Below are the code and all the weights of a small trained network. Each question names an input and a class and asks about switching units off, where a switched-off unit gives its printed mean instead of its output.

import numpy as np


def w(rows, s, z=0):
    codes = np.array(rows[::2]) - 128.0
    scale = np.full(codes.shape[1], s)
    scale[-1] = z or s
    return codes * scale


def norm(h):
    return h / np.sqrt((h * h).mean(-1, keepdims=True) + 1e-5)


def f(y):
    return np.maximum(y, 0)


def log_softmax(a):
    a = a - a.max(-1, keepdims=True)
    return a - np.log(np.exp(a).sum(-1, keepdims=True))


def net(x, mask):
    res = np.array(x, float).reshape(1, 4) / 4 @ E
    u = 0
    for l in range(4):
        y = f(norm(res) @ A[l][:, :-1].T + A[l][:, -1])
        res = res + np.where(mask[u : u + 4], y, B[l][:, -1]) @ B[l][:, :-1]
        u += 4
    return log_softmax(norm(res)[-1] @ U[:, :-1].T + U[:, -1])


A, B = {}, {}
E = w([
[252,38,204,199],'x0',
[57,50,196,229],'x1',
[116,192,43,156],'x2',
[77,151,119,30],'x3',
],0.0041)
A[0] = w([
[34,73,131,87,150],'L0N0',
[175,154,76,130,6],'L0N1',
[61,12,83,122,131],'L0N2',
[1,44,186,96,24],'L0N3',
],0.0057,0.0016)
B[0] = w([
[1,82,190,130,242],'L0N0',
[156,59,126,188,171],'L0N1',
[17,149,202,130,209],'L0N2',
[90,17,115,251,255],'L0N3',
],0.0059,0.0024)
A[1] = w([
[81,166,63,90,181],'L1N0',
[223,15,122,189,2],'L1N1',
[198,85,146,189,11],'L1N2',
[254,56,80,55,193],'L1N3',
],0.0081,0.0028)
B[1] = w([
[195,201,163,78,216],'L1N0',
[97,245,162,159,244],'L1N1',
[114,172,149,158,202],'L1N2',
[142,41,104,115,254],'L1N3',
],0.011,0.0051)
A[2] = w([
[130,11,128,137,38],'L2N0',
[127,107,18,119,160],'L2N1',
[179,106,156,183,4],'L2N2',
[124,48,121,149,27],'L2N3',
],0.011,0.0023)
B[2] = w([
[150,70,103,121,253],'L2N0',
[252,117,67,255,194],'L2N1',
[80,229,226,71,238],'L2N2',
[155,108,1,198,206],'L2N3',
],0.006,0.0026)
A[3] = w([
[246,133,141,191,198],'L3N0',
[220,169,223,233,149],'L3N1',
[103,160,136,35,254],'L3N2',
[141,144,200,138,129],'L3N3',
],0.012,0.004)
B[3] = w([
[17,62,71,61,213],'L3N0',
[19,173,25,2,255],'L3N1',
[215,170,120,215,195],'L3N2',
[16,175,67,16,182],'L3N3',
],0.0069,0.01)
U = w([
[62,27,136,203,243],'0',
[33,158,76,87,254],'1',
[181,223,112,89,35],'2',
[136,121,168,150,2],'3',
[130,184,96,135,189],'4',
[178,1,30,92,132],'5',
[213,49,215,170,2],'6',
],0.012,0.0047)

Each question gives the input, the list of numbers given to net, and the class t.
The units are the neurons (one row each of A and B). Each row of codes is followed by its name. A weight is (code - 128) times the scale printed after its matrix; where a second scale follows, it is the last column's (A, B and U).
mask holds one flag per neuron, layer by layer. A switched-off neuron (its flag False) gives its mean, the last column of its row in B, instead of its output. The means were averaged over made-up inputs and are rounded, as every weight is.
A unit's drop is (log p(t) with every unit on - log p(t) with that unit switched off) / (log p(t) with every unit on - log p(t) with every unit switched off).
The circuit of an input: a set's keep is (log p(t) with only the set's units on - log p(t) with every unit switched off) / (log p(t) with every unit on - log p(t) with every unit switched off). Starting from the 12 units with the biggest drops (on a tie, the unit counted first), units are removed one at a time, each time the one whose removal leaves the highest keep (on an exact tie, the one counted first), for as long as the keep stays at least 0.8.
circuit, biggest first: the units of the circuit, biggest drop first
top k neurons: the k neurons with the biggest drops, biggest first
k most important neurons of layer l: the k neurons of layer l with the biggest drops, biggest first
drop of u: that unit's drop, to one decimal
input [-5,0,-2,5], class 2: circuit, biggest first => (L3N2, L3N1, L1N0)
input [8,-8,0,3], class 5: circuit, biggest first => (L1N3)
input [-3,-5,-3,-7], class 5: top 3 neurons => (L0N0, L0N3, L1N3)
input [-1,-2,6,6], class 4: circuit, biggest first => (L3N2, L3N1)
input [-6,-1,-2,-8], class 2: top 2 neurons => (L0N3, L1N0)
input [-4,0,4,-1], class 4: top 3 neurons => (L1N0, L3N2, L3N1)
input [4,3,-4,7], class 0: top 4 neurons => (L1N0, L0N0, L0N2, L3N1)
input [-5,-1,5,0], class 4: top 2 neurons => (L3N2, L3N1)
input [-2,-2,-6,1], class 0: top 4 neurons => (L1N0, L0N3, L1N1, L3N1)
input [2,-5,5,2], class 5: top 2 neurons => (L1N3, L1N1)
input [4,-7,6,-1], class 5: top 4 neurons => (L1N3, L0N3, L1N0, L3N3)
input [1,-6,-1,7], class 5: top 4 neurons => (L1N1, L1N3, L0N2, L0N0)
input [0,6,3,1], class 0: top 2 neurons => (L1N1, L3N1)
input [8,-7,-8,5], class 5: top neuron => (L1N3)
input [1,-4,-8,6], class 5: 2 most important neurons of layer 1 => (L1N1, L1N0)
input [2,8,6,6], class 0: top 2 neurons => (L3N1, L1N1)
input [-6,-3,-2,2], class 2: drop of L3N0 => 0.0
input [0,-2,5,7], class 4: drop of L3N2 => 0.2
input [-6,2,2,-2], class 4: drop of L3N2 => 0.3
